Below is a small trained network, with its code and all its weights. Each question gives an input and a class and asks what happens when units are switched off, that is, made to give their printed mean instead of their output.

import numpy as np


def w(rows, s, z=0):
    codes = np.array(rows[::2]) - 128.0
    scale = np.full(codes.shape[1], s)
    scale[-1] = z or s
    return codes * scale


def norm(h):
    return h / np.sqrt((h * h).mean(-1, keepdims=True) + 1e-5)


def f(y):
    return y / 2 * (1 + np.tanh(0.7978845608 * (y + 0.044715 * y**3)))


def log_softmax(a):
    a = a - a.max(-1, keepdims=True)
    return a - np.log(np.exp(a).sum(-1, keepdims=True))


def net(x, mask):
    res = np.array(x, float).reshape(1, 2) / 4 @ E
    u = 0
    for l in range(4):
        y = f(norm(res) @ A[l][:, :-1].T + A[l][:, -1])
        res = res + np.where(mask[u : u + 5], y, B[l][:, -1]) @ B[l][:, :-1]
        u += 5
    return log_softmax(norm(res)[-1] @ U[:, :-1].T + U[:, -1])


A, B = {}, {}
E = w([
[74,69,82,254,234,130,91,175,79,145,167,217],'x0',
[186,95,162,184,203,114,77,190,118,182,21,64],'x1',
],0.0063)
A[0] = w([
[123,144,109,212,177,147,43,140,73,195,98,129,2],'0.n0',
[66,112,14,198,154,127,190,194,113,168,218,216,8],'0.n1',
[146,42,104,200,233,98,11,211,116,174,92,130,51],'0.n2',
[28,163,93,202,130,164,94,96,88,68,204,166,50],'0.n3',
[14,95,28,195,161,160,126,176,68,107,194,252,14],'0.n4',
],0.0046,0.0016)
B[0] = w([
[123,234,166,131,85,128,184,211,139,24,34,125,182],'0.n0',
[226,24,62,96,110,184,95,43,103,112,161,112,224],'0.n1',
[48,148,233,122,119,168,246,170,149,188,116,125,238],'0.n2',
[95,61,108,143,156,231,152,89,21,151,167,106,201],'0.n3',
[230,123,2,89,124,202,36,53,122,146,127,75,254],'0.n4',
],0.006,0.0082)
A[1] = w([
[139,88,84,118,136,176,148,92,104,142,134,106,162],'1.n0',
[153,93,158,126,136,111,96,172,127,171,88,113,146],'1.n1',
[195,115,2,112,149,105,81,81,124,113,169,164,36],'1.n2',
[71,125,110,137,100,136,134,77,100,106,204,187,248],'1.n3',
[154,110,137,132,132,34,60,78,133,137,165,143,2],'1.n4',
],0.0083,0.00083)
B[1] = w([
[86,120,143,128,106,114,94,96,153,82,86,234,244],'1.n0',
[124,103,59,153,117,107,168,151,126,177,162,152,179],'1.n1',
[177,69,179,178,150,103,129,134,82,123,51,2,254],'1.n2',
[104,110,87,191,172,94,133,166,71,222,85,160,211],'1.n3',
[142,179,128,151,110,103,137,115,167,116,80,56,124],'1.n4',
],0.0083,0.0072)
A[2] = w([
[84,106,80,118,112,123,161,106,119,2,205,156,34],'2.n0',
[136,139,199,117,99,129,156,141,182,109,100,123,128],'2.n1',
[111,188,190,120,109,133,99,107,160,48,121,112,2],'2.n2',
[136,153,127,100,101,158,109,117,171,99,171,86,56],'2.n3',
[89,83,156,204,193,154,107,173,103,136,76,159,218],'2.n4',
],0.0085,0.0012)
B[2] = w([
[89,145,55,204,253,158,114,217,192,202,33,161,131],'2.n0',
[137,89,120,159,213,47,75,139,107,113,171,124,189],'2.n1',
[234,42,177,118,142,146,138,148,92,97,201,127,141],'2.n2',
[102,135,206,160,131,104,59,129,45,50,137,159,145],'2.n3',
[110,200,197,74,78,71,112,101,213,64,163,131,255],'2.n4',
],0.0063,0.0081)
A[3] = w([
[134,41,97,188,180,194,128,104,104,33,230,131,93],'3.n0',
[135,162,212,184,195,141,112,203,109,143,102,98,102],'3.n1',
[190,43,2,219,213,228,119,163,86,193,120,102,73],'3.n2',
[142,116,15,131,119,70,106,151,221,149,131,63,4],'3.n3',
[207,139,50,149,146,94,67,142,89,145,107,44,38],'3.n4',
],0.0062,0.0017)
B[3] = w([
[136,201,156,61,129,122,162,160,172,118,137,174,215],'3.n0',
[142,108,159,197,119,109,194,158,106,167,136,50,188],'3.n1',
[222,85,107,42,235,146,171,233,81,254,224,57,255],'3.n2',
[140,134,153,134,110,161,108,65,129,27,110,210,155],'3.n3',
[51,134,85,163,140,217,154,116,148,145,116,198,213],'3.n4',
],0.0094,0.0065)
U = w([
[97,170,119,159,104,243,132,65,211,53,69,229,171],'0',
[2,229,47,105,62,11,171,141,125,216,173,215,133],'1',
[92,38,122,174,79,54,49,14,39,109,71,129,79],'2',
[101,126,39,165,97,96,110,146,158,105,168,86,3],'3',
[102,147,211,193,107,66,236,218,180,172,105,29,160],'4',
[205,45,53,101,183,198,163,145,80,243,133,93,193],'5',
[206,156,220,59,100,15,49,133,98,33,224,93,105],'6',
],0.0093,0.0034)

Each question gives the input, the list of numbers given to net, and the class t.
The units are the neurons (one row each of A and B). Each row of codes is followed by its name. A weight is (code - 128) times the scale printed after its matrix; where a second scale follows, it is the last column's (A, B and U).
mask holds one flag per neuron, layer by layer. A switched-off neuron (its flag False) gives its mean, the last column of its row in B, instead of its output. The means were averaged over made-up inputs and are rounded, as every weight is.
A unit's drop is (log p(t) with every unit on - log p(t) with that unit switched off) / (log p(t) with every unit on - log p(t) with every unit switched off).
most important unit: the unit with the biggest drop
k most important neurons: the k neurons with the biggest drops, biggest first
k most important neurons of layer l: the k neurons of layer l with the biggest drops, biggest first
drop of u: that unit's drop, to one decimal
input [-8,6], class 0: 2 most important neurons : (0.n2; 1.n2)
input [-1,-6], class 2: most important unit : 1.n3
input [-5,-2], class 6: 2 most important neurons of layer 0 : (0.n3; 0.n4)
input [6,1], class 0: 4 most important neurons : (1.n0; 0.n2; 2.n4; 0.n0)
input [-1,-5], class 2: 2 most important neurons : (0.n2; 0.n0)
input [-4,-7], class 1: 2 most important neurons : (0.n1; 0.n4)
input [-2,1], class 0: 2 most important neurons : (0.n2; 0.n0)
input [6,3], class 0: 2 most important neurons : (0.n4; 1.n2)
input [-8,7], class 0: 3 most important neurons of layer 0 : (0.n2; 0.n3; 0.n4)
input [-3,1], class 6: 2 most important neurons : (1.n2; 1.n3)
input [-4,-8], class 1: 4 most important neurons : (0.n1; 0.n4; 1.n3; 3.n2)
input [-8,5], class 0: 3 most important neurons : (0.n2; 3.n2; 1.n2)
input [-8,-8], class 1: 4 most important neurons : (1.n2; 0.n4; 2.n0; 1.n3)
input [-6,-4], class 6: most important unit : 0.n3
input [-7,6], class 0: 3 most important neurons of layer 0 : (0.n2; 0.n3; 0.n4)
input [8,1], class 0: 2 most important neurons of layer 1 : (1.n0; 1.n1)
input [-1,-8], class 2: 2 most important neurons of layer 0 : (0.n2; 0.n0)
input [3,3], class 4: drop of 0.n2 : 0.3
input [7,3], class 0: drop of 2.n4 : 0.2
input [-5,-1], class 6: most important unit : 0.n4
